Below are the code and all the weights of a small trained network. Each question names an input and a target symbol and asks about switching units off, where a switched-off unit gives its printed mean instead of its output.

import numpy as np


def w(rows, s, z=0):
    codes = np.array(rows[::2]) - 128.0
    scale = np.full(codes.shape[1], s)
    scale[-1] = z or s
    return codes * scale


def f(y):
    return y / 2 * (1 + np.tanh(0.7978845608 * (y + 0.044715 * y**3)))


def softmax(a):
    e = np.exp(a - a.max(-1, keepdims=True))
    return e / e.sum(-1, keepdims=True)


def log_softmax(a):
    a = a - a.max(-1, keepdims=True)
    return a - np.log(np.exp(a).sum(-1, keepdims=True))


def net(x, mask):
    ids = ['ΞΦΩαγεζησ'.index(c) for c in x.split()]
    T = len(ids)
    res = E[ids] + P[:T]
    r = res
    for j in range(3):
        rows = slice(2 * j, 2 * j + 2)
        q, k, v = (r @ M[0][rows].T for M in (Q, K, V))
        z = softmax(np.where(np.tri(T) > 0, q @ k.T / 2**0.5, -1e9)) @ v
        o = O[0][rows]
        res = res + np.where(mask[j], z, o[:, -1]) @ o[:, :-1]
    y = f(res @ A[0][:, :-1].T + A[0][:, -1])
    res = res + np.where(mask[3:19], y, B[0][:, -1]) @ B[0][:, :-1]
    return log_softmax(res[-1] @ U[:, :-1].T + U[:, -1])


Q, K, V, O, A, B = {}, {}, {}, {}, {}, {}
E = w([
[11,207,152,182],'Ξ',
[100,137,119,189],'Φ',
[95,98,166,170],'Ω',
[155,213,126,184],'α',
[78,91,176,126],'γ',
[105,112,190,115],'ε',
[178,188,192,128],'ζ',
[108,95,217,89],'η',
[119,208,154,7],'σ',
],0.016)
P = w([
[179,66,80,163],'0',
[125,113,66,122],'1',
[128,118,137,138],'2',
[103,130,147,141],'3',
[94,138,174,142],'4',
[78,147,186,147],'5',
[65,148,203,154],'6',
[43,165,198,151],'7',
[48,145,245,156],'8',
],0.011)
Q[0] = w([
[94,130,126,142],'h0',
[165,50,78,122],'h0',
[172,154,162,185],'h1',
[167,63,9,88],'h1',
[116,109,37,105],'h2',
[215,94,33,126],'h2',
],0.013)
K[0] = w([
[147,166,234,73],'h0',
[168,177,25,105],'h0',
[7,132,164,99],'h1',
[204,58,73,104],'h1',
[210,82,119,124],'h2',
[172,70,76,84],'h2',
],0.011)
V[0] = w([
[60,144,175,148],'h0',
[70,143,119,161],'h0',
[177,101,151,246],'h1',
[72,61,198,89],'h1',
[205,129,175,70],'h2',
[82,242,127,146],'h2',
],0.011)
O[0] = w([
[161,115,82,163,255],'h0',
[180,76,131,109,154],'h0',
[197,35,226,188,172],'h1',
[162,143,43,182,232],'h1',
[103,205,133,254,93],'h2',
[116,176,182,63,254],'h2',
],0.0097,0.0061)
A[0] = w([
[170,116,92,181,229],'n0',
[207,157,103,150,255],'n1',
[183,152,14,169,202],'n2',
[105,135,185,158,159],'n3',
[133,156,176,154,107],'n4',
[152,158,96,92,125],'n5',
[128,162,126,111,115],'n6',
[150,107,160,81,135],'n7',
[102,155,91,221,122],'n8',
[92,119,175,165,177],'n9',
[129,128,190,95,80],'n10',
[129,118,141,255,179],'n11',
[48,156,152,124,165],'n12',
[86,143,66,105,171],'n13',
[50,147,130,172,183],'n14',
[184,83,145,118,181],'n15',
],0.012,0.0067)
B[0] = w([
[117,155,153,2,195],'n0',
[88,13,77,30,207],'n1',
[2,35,93,128,168],'n2',
[143,125,140,139,193],'n3',
[121,69,94,161,173],'n4',
[96,102,139,185,137],'n5',
[125,80,163,163,140],'n6',
[110,93,107,195,166],'n7',
[40,180,74,245,173],'n8',
[181,171,165,157,191],'n9',
[66,114,138,192,169],'n10',
[117,249,189,72,255],'n11',
[221,124,120,194,165],'n12',
[151,41,129,116,139],'n13',
[197,216,36,166,167],'n14',
[182,100,27,172,186],'n15',
],0.0072,0.012)
U = w([
[81,87,149,149,58],'Ξ',
[204,82,98,144,218],'Φ',
[93,142,119,102,76],'Ω',
[190,123,142,2,186],'α',
[101,99,171,217,6],'γ',
[174,201,154,159,129],'ε',
[86,108,109,62,197],'ζ',
[22,151,125,143,43],'η',
[127,128,57,202,94],'σ',
],0.0092,0.0027)

Each question gives the input, a string of symbols that net reads in full, and the target symbol t.
The units are the heads (2 rows each of Q, K, V and O) and the neurons (one row each of A and B). Each row of codes is followed by its name. A weight is (code - 128) times the scale printed after its matrix; where a second scale follows, it is the last column's (O, A, B and U).
mask holds one flag per unit, heads first, then neurons. A switched-off unit (its flag False) gives its mean, the last column of its rows in O or B, instead of its output. The means were averaged over made-up inputs and are rounded, as every weight is.
A unit's drop is (log p(t) with every unit on - log p(t) with that unit switched off) / (log p(t) with every unit on - log p(t) with every unit switched off).
The circuit of an input: a set's keep is (log p(t) with only the set's units on - log p(t) with every unit switched off) / (log p(t) with every unit on - log p(t) with every unit switched off). Starting from the 12 units with the biggest drops (on a tie, the unit counted first), units are removed one at a time, each time the one whose removal leaves the highest keep (on an exact tie, the one counted first), for as long as the keep stays at least 0.8.
units of the circuit, in order: the units of the circuit, biggest drop first
unit that matters most: the unit with the biggest drop
top k neurons: the k neurons with the biggest drops, biggest first
which heads matter: for each layer, one digit per head in row order, 1 if its drop is at least 0.15 and else 0, layers parted by /
input α η α σ, target γ: unit that matters most -> h1
input ζ Ω ζ ε η ε, target η: which heads matter -> 111
input ε ζ Ω Ω, target α: which heads matter -> 011
input Ω ζ σ η η, target η: units of the circuit, in order -> h1, h2, n2, n15
input ζ γ σ η η α, target η: which heads matter -> 010
input α ζ γ η σ σ, target σ: which heads matter -> 011
input η σ ζ ζ Ω Ω ζ, target α: top 2 neurons -> n1, n8
input Ξ η η Φ ζ, target Φ: units of the circuit, in order -> n11, h2, n0
input η Ω α, target α: units of the circuit, in order -> n1, n0
input ζ α γ, target γ: which heads matter -> 110
input Ω Ω η ζ σ Ω γ σ ζ, target σ: which heads matter -> 011
input η ζ σ, target ε: which heads matter -> 111
input σ γ ζ, target ζ: units of the circuit, in order -> n1, h2, n2, n0
input η Ω Φ, target α: which heads matter -> 010
input γ ζ Φ, target ε: unit that matters most -> h1
input ζ σ η, target σ: units of the circuit, in order -> h1, h2, n14
input α ζ ζ ζ ζ Ω ζ Φ, target ε: which heads matter -> 000
input ζ ζ ε η ζ η σ Ω, target σ: units of the circuit, in order -> h1, n14
input Ω σ ε, target σ: units of the circuit, in order -> h1, h2
input Ω Φ α, target Φ: units of the circuit, in order -> h1, h2, n11, n15
input ζ ζ η ε η Ω Ω, target α: unit that matters most -> h2
input ζ ζ γ α, target ζ: units of the circuit, in order -> n1, n2
input Ω γ α η, target γ: which heads matter -> 010
input σ Ω α Ω ζ η, target ε: units of the circuit, in order -> h2, n2, n1
input ε ζ σ Ω Ω η γ Ω, target ζ: top 3 neurons -> n0, n2, n12
